Look-ups in named tables: a row name and a column name give one cell, copied from the table.

dilasa.csv
,lesazu,lubi,vusib,nunug,midu
vulu,206,44,154,53,51
lav,50,179,75,163,181
nogeli,204,42,155,54,45
fil,207,42,155,51,47
gukal,190,61,147,67,72
sigelu,29,194,70,174,190
kabudut,32,185,75,170,175
pero,31,192,70,174,189
migufal,30,194,70,175,192
vek,200,44,155,54,44
sef,202,45,154,56,50
ter,29,193,71,175,189
bon,207,41,156,52,44
fut,32,192,71,175,192

What is the vusib of vulu in dilasa?
154
What is the lubi of bon in dilasa?
41
What is the nunug of vek in dilasa?
54
What is the vusib of gukal in dilasa?
147
What is the lesazu of bon in dilasa?
207
What is the midu of lav in dilasa?
181
What is the midu of fut in dilasa?
192
What is the midu of vek in dilasa?
44
What is the lubi of vulu in dilasa?
44
What is the lesazu of migufal in dilasa?
30
What is the nunug of ter in dilasa?
175
What is the lesazu of pero in dilasa?
31
What is the vusib of ter in dilasa?
71
What is the midu of migufal in dilasa?
192
What is the midu of vulu in dilasa?
51

fov =
,luf,zev,vosari,gubida
rus,41012,54198,33108,76132
bidu,50954,47423,57811,32777
vene,21492,43492,25848,35034

What is the luf of vene in fov? 21492
What is the vosari of bidu in fov? 57811
What is the gubida of rus in fov? 76132
What is the gubida of vene in fov? 35034
What is the vosari of vene in fov? 25848
What is the zev of rus in fov? 54198
What is the zev of bidu in fov? 47423

pazilud
cols = kiruse, gud, fafav, tiv, laf, lanuru, povub
big: [-1.6, -3.6, -1.4, 1.9, -1.1, 1.8, 2.1]
buluzeg: [3.8, 6.9, 5.8, -2.1, 2.6, 3.4, -1.4]
nen: [-5.3, -4.4, -1.6, 3.8, 0.4, 1.7, 1.6]
pomemip: [-1.0, -0.6, -1.5, 4.2, -1.1, 5.2, 2.4]
sugelek: [8.3, 3.8, 0.7, 2.4, -1.9, -2.0, 1.1]

nen, povub -> 1.6
sugelek, lanuru -> -2.0
buluzeg, kiruse -> 3.8
pomemip, kiruse -> -1.0
buluzeg, lanuru -> 3.4
pomemip, tiv -> 4.2
big, gud -> -3.6
big, fafav -> -1.4
nen, kiruse -> -5.3
buluzeg, laf -> 2.6
sugelek, fafav -> 0.7
pomemip, gud -> -0.6
big, tiv -> 1.9
big, povub -> 2.1
nen, tiv -> 3.8
nen, lanuru -> 1.7

nemum =
,visep,dolazug,zaluner,rav,lav
bavifaz,100,578,581,579,538
lif,650,438,217,407,434
fipo,733,442,207,419,377
ras,171,559,505,587,395
tofigi,589,431,210,393,405
segike,98,565,545,583,515
zego,770,443,184,428,309

What is the zaluner of lif in nemum? 217
What is the rav of tofigi in nemum? 393
What is the dolazug of tofigi in nemum? 431
What is the visep of tofigi in nemum? 589
What is the rav of zego in nemum? 428
What is the rav of lif in nemum? 407
What is the lav of fipo in nemum? 377

nirarev =
         saloded  ragubop  podasav  vofevoz  leme  debi
voz          8.2      6.9      4.3      7.5   7.5   3.3
zigiri       4.7      6.1      6.7      9.7   1.5   0.3
mugu         7.8      1.8      6.6      2.6   8.0   6.9
dorisur      9.4      1.9      6.3      3.2   9.1   6.5
foremus      2.9      7.3      1.7      2.8   5.4   6.4
mudinuf      3.3      5.8      2.1      3.1   3.5   7.0
gopafo       5.8      6.5      4.6      6.8   5.3   2.9
lokazat      5.0      7.2      2.6      4.0   7.7   3.9
sikebir      4.7      7.9      2.2      4.2   8.3   3.9
kiniton      5.9      7.4      2.8      4.3   8.3   4.0
nevi         7.2      1.7      7.1      2.0   7.2   7.4
keze         6.7      7.1      4.8      9.2   5.6   0.8
tep          3.5      5.9      1.9      2.9   4.4   6.5
perukav      3.5      5.4      2.6      3.0   3.5   6.7

dorisur, leme => 9.1
zigiri, leme => 1.5
nevi, debi => 7.4
nevi, vofevoz => 2.0
keze, debi => 0.8
voz, ragubop => 6.9
mudinuf, debi => 7.0
sikebir, podasav => 2.2
voz, saloded => 8.2
sikebir, debi => 3.9
perukav, podasav => 2.6
nevi, saloded => 7.2
mugu, ragubop => 1.8
lokazat, saloded => 5.0
perukav, vofevoz => 3.0
zigiri, vofevoz => 9.7
dorisur, saloded => 9.4
mugu, saloded => 7.8
kiniton, ragubop => 7.4
Row with the largest vofevoz: zigiri

